Below is a small trained network, with its code and all its weights. Each question gives an input and a target symbol and asks what happens when units are switched off, that is, made to give their printed mean instead of their output.

import numpy as np


def w(rows, s, z=0):
    codes = np.array(rows[::2]) - 128.0
    scale = np.full(codes.shape[1], s)
    scale[-1] = z or s
    return codes * scale


def norm(h):
    return h / np.sqrt((h * h).mean(-1, keepdims=True) + 1e-5)


def softmax(a):
    e = np.exp(a - a.max(-1, keepdims=True))
    return e / e.sum(-1, keepdims=True)


def log_softmax(a):
    a = a - a.max(-1, keepdims=True)
    return a - np.log(np.exp(a).sum(-1, keepdims=True))


def net(x, mask):
    ids = ['ΛΦΩαεηθμψ'.index(c) for c in x.split()]
    T = len(ids)
    res = E[ids] + P[:T]
    u = 0
    for l in range(3):
        r = norm(res)
        for j in range(2):
            rows = slice(2 * j, 2 * j + 2)
            q, k, v = (r @ M[l][rows].T for M in (Q, K, V))
            z = softmax(np.where(np.tri(T) > 0, q @ k.T / 2**0.5, -1e9)) @ v
            o = O[l][rows]
            res = res + np.where(mask[u + j], z, o[:, -1]) @ o[:, :-1]
        u += 2
    return log_softmax(norm(res)[-1] @ U[:, :-1].T + U[:, -1])


Q, K, V, O = {}, {}, {}, {}
E = w([
[178,146,165,174,122,77,113,197,113],'Λ',
[59,179,149,161,118,127,132,176,148],'Φ',
[126,132,140,150,124,110,197,154,137],'Ω',
[252,70,126,144,101,111,150,108,108],'α',
[53,180,148,112,150,143,165,134,154],'ε',
[130,142,147,116,122,143,192,81,195],'η',
[124,158,195,75,91,167,169,134,82],'θ',
[149,126,123,133,193,58,166,131,169],'μ',
[134,153,149,200,99,131,141,146,174],'ψ',
],0.0039)
P = w([
[161,251,182,110,158,215,121,52,54],'0',
[170,159,124,152,162,140,202,154,98],'1',
[120,77,212,183,151,120,151,130,134],'2',
[164,201,99,131,143,110,200,165,136],'3',
[101,66,203,183,129,61,125,106,149],'4',
[140,207,83,154,71,60,136,118,143],'5',
[164,150,119,100,115,124,100,213,218],'6',
[122,70,213,192,110,120,77,81,170],'7',
],0.0026)
Q[0] = w([
[82,13,206,106,108,110,80,151,202],'L0H0',
[88,38,172,160,184,163,73,85,84],'L0H0',
[117,159,93,161,181,163,117,87,57],'L0H1',
[90,3,205,133,160,159,66,113,137],'L0H1',
],0.019)
K[0] = w([
[177,171,3,24,24,119,153,237,191],'L0H0',
[163,129,155,114,221,230,118,179,169],'L0H0',
[119,80,239,217,247,218,136,98,76],'L0H1',
[199,171,75,71,138,193,158,234,196],'L0H1',
],0.013)
V[0] = w([
[238,157,136,219,140,114,150,53,254],'L0H0',
[182,191,162,214,119,51,42,244,65],'L0H0',
[223,106,187,136,17,162,172,122,105],'L0H1',
[58,126,96,252,26,225,101,111,155],'L0H1',
],0.007)
O[0] = w([
[125,176,162,188,115,255,145,61,132,254],'L0H0',
[132,180,67,134,102,66,180,37,49,189],'L0H0',
[73,159,143,150,61,104,102,57,197,238],'L0H1',
[95,10,206,171,137,104,113,59,106,68],'L0H1',
],0.004,0.0092)
Q[1] = w([
[113,132,174,129,135,147,83,232,44],'L1H0',
[133,30,69,105,185,157,139,189,188],'L1H0',
[172,132,84,217,221,90,146,108,215],'L1H1',
[7,130,68,85,234,157,103,90,125],'L1H1',
],0.012)
K[1] = w([
[123,104,119,108,174,131,131,194,28],'L1H0',
[102,62,134,122,159,141,166,146,198],'L1H0',
[167,205,137,147,182,252,180,108,46],'L1H1',
[212,68,187,146,198,144,112,211,144],'L1H1',
],0.015)
V[1] = w([
[49,152,63,99,153,147,106,10,157],'L1H0',
[138,178,133,154,65,74,185,95,143],'L1H0',
[141,148,158,82,168,196,20,2,79],'L1H1',
[63,153,107,127,128,126,51,120,166],'L1H1',
],0.0069)
O[1] = w([
[162,83,133,148,90,159,119,248,2,222],'L1H0',
[133,70,173,114,147,87,135,243,180,254],'L1H0',
[47,244,207,44,125,199,127,73,105,197],'L1H1',
[85,174,97,149,158,121,96,95,66,143],'L1H1',
],0.0028,0.0094)
Q[2] = w([
[4,185,108,204,176,111,98,180,113],'L2H0',
[39,95,152,69,213,122,150,155,34],'L2H0',
[149,224,115,113,63,94,190,117,133],'L2H1',
[96,112,73,37,84,123,16,175,126],'L2H1',
],0.013)
K[2] = w([
[89,170,121,105,251,138,36,231,97],'L2H0',
[118,32,155,147,242,102,168,162,17],'L2H0',
[32,211,112,165,47,124,151,115,158],'L2H1',
[145,25,99,79,132,12,160,93,191],'L2H1',
],0.012)
V[2] = w([
[167,157,110,81,175,40,187,142,82],'L2H0',
[51,243,82,148,84,181,54,162,165],'L2H0',
[73,199,105,124,122,155,70,157,184],'L2H1',
[160,143,177,131,74,254,174,108,56],'L2H1',
],0.006)
O[2] = w([
[104,168,115,148,73,160,91,83,176,73],'L2H0',
[165,2,87,94,87,106,188,76,148,255],'L2H0',
[58,168,155,128,137,115,132,157,131,205],'L2H1',
[153,119,87,199,180,34,101,171,215,248],'L2H1',
],0.0031,0.0097)
U = w([
[74,254,191,148,93,130,173,114,188,253],'Λ',
[193,32,115,182,126,42,172,203,145,121],'Φ',
[201,103,34,136,86,63,128,67,40,122],'Ω',
[147,38,176,180,127,167,123,29,39,87],'α',
[167,175,27,86,162,235,135,204,96,60],'ε',
[88,179,155,172,184,87,30,169,56,26],'η',
[119,57,179,127,170,254,56,163,155,74],'θ',
[76,79,142,4,67,103,91,160,110,92],'μ',
[105,96,74,80,232,93,80,54,192,57],'ψ',
],0.0051,0.0035)

Each question gives the input, a string of symbols that net reads in full, and the target symbol t.
The units are the heads (2 rows each of Q, K, V and O). Each row of codes is followed by its name. A weight is (code - 128) times the scale printed after its matrix; where a second scale follows, it is the last column's (O and U).
mask holds one flag per head, layer by layer. A switched-off head (its flag False) gives its mean, the last column of its rows in O, instead of its output. The means were averaged over made-up inputs and are rounded, as every weight is.
A unit's drop is (log p(t) with every unit on - log p(t) with that unit switched off) / (log p(t) with every unit on - log p(t) with every unit switched off).
The circuit of an input: a set's keep is (log p(t) with only the set's units on - log p(t) with every unit switched off) / (log p(t) with every unit on - log p(t) with every unit switched off). Starting from all 6 units, units are removed one at a time, each time the one whose removal leaves the highest keep (on an exact tie, the one counted first), for as long as the keep stays at least 0.8.
circuit, biggest first: the units of the circuit, biggest drop first
unit that matters most: the unit with the biggest drop
which heads matter: for each layer, one digit per head in row order, 1 if its drop is at least 0.15 and else 0, layers parted by /
drop of u: that unit's drop, to one decimal
input α μ μ Ω θ θ α, target μ: which heads matter -> 10 / 00 / 01
input Φ ψ α α θ θ Λ, target μ: circuit, biggest first -> (L0H0; L2H1)
input ψ Λ ψ ε μ μ Φ, target ε: which heads matter -> 01 / 00 / 00
input α α α Φ ε Ω, target ψ: circuit, biggest first -> (L0H0; L1H0; L0H1)
input θ η η ε Λ η, target Ω: which heads matter -> 10 / 00 / 00
input ψ Ω ε α α, target Λ: which heads matter -> 11 / 00 / 00
input Λ Ω α α Φ ψ Ω, target α: which heads matter -> 11 / 00 / 00
input Φ ψ ψ α Ω Λ, target Φ: circuit, biggest first -> (L2H0; L0H1)
input μ Φ η θ, target θ: which heads matter -> 10 / 00 / 00
input Ω α θ ε Λ α Λ ψ, target Ω: unit that matters most -> L0H0
input α α α ε Ω ψ, target Φ: circuit, biggest first -> (L0H1; L2H0)
input α Λ α α Λ ε Ω ε, target Φ: which heads matter -> 01 / 01 / 00
input ψ Φ ψ, target η: circuit, biggest first -> (L0H1; L2H0; L0H0)
input θ μ θ, target ε: unit that matters most -> L0H1
input Ω α Φ Λ Ω θ, target Φ: which heads matter -> 10 / 01 / 00
input Λ α θ α, target μ: circuit, biggest first -> (L0H0; L2H1; L0H1)
input α Λ Ω Φ η, target η: circuit, biggest first -> (L0H1; L2H0)
input Λ θ Φ Φ θ ε α, target ψ: circuit, biggest first -> (L1H0; L0H0; L0H1)
input ψ α α, target Λ: which heads matter -> 11 / 01 / 00
input μ ε ψ α, target α: circuit, biggest first -> (L0H1)
input α ε η, target ψ: which heads matter -> 11 / 10 / 00
input μ α Ω ψ Φ, target α: drop of L2H0 -> 0.0
input α ε μ η μ θ μ ψ, target ε: drop of L0H1 -> 0.9
input α Λ Φ θ α θ Φ, target μ: drop of L0H0 -> 0.6
input η ε α α ψ Ω Λ α, target Ω: drop of L2H1 -> 0.0
